Below is a small trained network, with its code and all its weights. Each question gives an input and a class and asks what happens when units are switched off, that is, made to give their printed mean instead of their output.

import numpy as np


def w(rows, s, z=0):
    codes = np.array(rows[::2]) - 128.0
    scale = np.full(codes.shape[1], s)
    scale[-1] = z or s
    return codes * scale


def f(y):
    return np.maximum(y, 0)


def log_softmax(a):
    a = a - a.max(-1, keepdims=True)
    return a - np.log(np.exp(a).sum(-1, keepdims=True))


def net(x, mask):
    res = np.array(x, float).reshape(1, 5) / 4 @ E
    y = f(res @ A[0][:, :-1].T + A[0][:, -1])
    res = res + np.where(mask, y, B[0][:, -1]) @ B[0][:, :-1]
    return log_softmax(res[-1] @ U[:, :-1].T + U[:, -1])


A, B = {}, {}
E = w([
[101,183,71,203,191,192,126,3],'x0',
[116,138,89,29,164,92,250,78],'x1',
[150,207,152,83,7,225,190,111],'x2',
[46,46,155,76,153,177,129,122],'x3',
[55,224,225,153,159,156,177,147],'x4',
],0.0064)
A[0] = w([
[159,108,122,89,51,155,124,147,170],'n1',
[160,104,121,121,42,157,82,163,171],'n2',
[89,108,188,188,157,124,30,182,207],'n3',
[88,54,173,162,191,90,58,177,199],'n4',
[142,114,126,97,47,163,112,160,155],'n5',
[119,171,142,135,87,223,151,110,203],'n6',
[85,132,121,103,138,186,168,64,179],'n7',
[141,86,55,57,169,99,169,72,149],'n8',
[82,159,141,112,134,172,176,79,143],'n9',
[146,178,128,199,91,182,68,99,203],'n10',
[92,184,163,116,117,176,198,122,223],'n11',
[168,186,91,206,137,132,91,88,175],'n12',
[75,149,138,116,145,198,147,73,176],'n13',
[148,107,54,149,186,98,114,49,252],'n14',
[89,200,164,105,137,129,255,116,220],'n15',
[168,164,77,196,152,133,103,61,191],'n16',
[173,149,156,93,55,103,155,199,188],'n17',
[156,148,149,93,29,125,158,174,187],'n18',
[128,152,148,116,98,143,163,129,173],'n19',
[147,58,104,72,135,49,123,152,255],'n20',
],0.0079,0.0037)
B[0] = w([
[178,78,151,49,33,145,117,102,191],'n1',
[188,65,161,117,39,165,47,141,203],'n2',
[72,91,149,175,168,125,29,214,248],'n3',
[41,42,105,135,203,84,56,209,253],'n4',
[182,65,166,76,36,177,108,147,187],'n5',
[124,154,194,142,120,214,162,124,218],'n6',
[43,105,144,60,174,185,189,8,199],'n7',
[125,61,40,87,175,59,208,29,211],'n8',
[41,160,197,88,211,196,216,27,193],'n9',
[167,182,141,241,76,215,42,98,230],'n10',
[99,198,252,107,174,167,205,131,225],'n11',
[147,210,107,243,115,124,49,70,220],'n12',
[66,118,158,134,169,199,145,56,201],'n13',
[122,112,34,188,175,65,131,42,237],'n14',
[97,232,191,94,219,88,254,144,244],'n15',
[127,180,93,211,119,118,89,48,222],'n16',
[203,152,165,54,70,58,137,205,218],'n17',
[216,156,221,44,43,98,156,178,214],'n18',
[136,160,200,116,120,158,176,174,176],'n19',
[133,20,47,70,146,13,123,118,247],'n20',
],0.0055,0.0077)
U = w([
[183,142,170,141,50,231,97,165,7],'0',
[123,73,3,110,184,53,171,69,115],'1',
[151,202,80,238,135,116,52,78,213],'2',
[128,121,105,135,74,214,123,56,68],'3',
[33,62,117,152,199,106,43,243,190],'4',
[171,241,170,96,139,54,204,211,152],'5',
[192,77,131,30,55,72,126,161,127],'6',
[22,173,177,104,217,203,217,69,134],'7',
],0.0063,0.0018)

Each question gives the input, the list of numbers given to net, and the class t.
The units are the neurons (one row each of A and B). Each row of codes is followed by its name. A weight is (code - 128) times the scale printed after its matrix; where a second scale follows, it is the last column's (A, B and U).
mask holds one flag per neuron, in row order. A switched-off neuron (its flag False) gives its mean, the last column of its row in B, instead of its output. The means were averaged over made-up inputs and are rounded, as every weight is.
A unit's drop is (log p(t) with every unit on - log p(t) with that unit switched off) / (log p(t) with every unit on - log p(t) with every unit switched off).
The circuit of an input: a set's keep is (log p(t) with only the set's units on - log p(t) with every unit switched off) / (log p(t) with every unit on - log p(t) with every unit switched off). Starting from the 12 units with the biggest drops (on a tie, the unit counted first), units are removed one at a time, each time the one whose removal leaves the highest keep (on an exact tie, the one counted first), for as long as the keep stays at least 0.8.
units of the circuit, in order: the units of the circuit, biggest drop first
unit that matters most: the unit with the biggest drop
k most important neurons: the k neurons with the biggest drops, biggest first
drop of u: that unit's drop, to one decimal
input [5,-1,-7,-2,8], class 2: units of the circuit, in order -> [n12; n16]
input [-4,7,-2,6,1], class 1: units of the circuit, in order -> [n20; n8]
input [7,-6,1,8,-3], class 2: unit that matters most -> n10
input [-4,1,7,5,1], class 5: units of the circuit, in order -> [n18; n15]
input [-8,-2,6,6,8], class 5: units of the circuit, in order -> [n15; n17]
input [1,-5,1,2,3], class 0: units of the circuit, in order -> [n14; n15]
input [6,-1,-7,1,5], class 2: 2 most important neurons -> [n16; n12]
input [4,0,-8,3,3], class 4: 2 most important neurons -> [n4; n3]
input [0,8,-2,8,-3], class 1: 2 most important neurons -> [n8; n20]
input [-2,0,0,-7,-7], class 6: drop of n17 -> 0.1
input [3,-8,4,5,1], class 0: drop of n13 -> 0.0
input [-5,-6,2,2,-2], class 6: drop of n18 -> 0.1
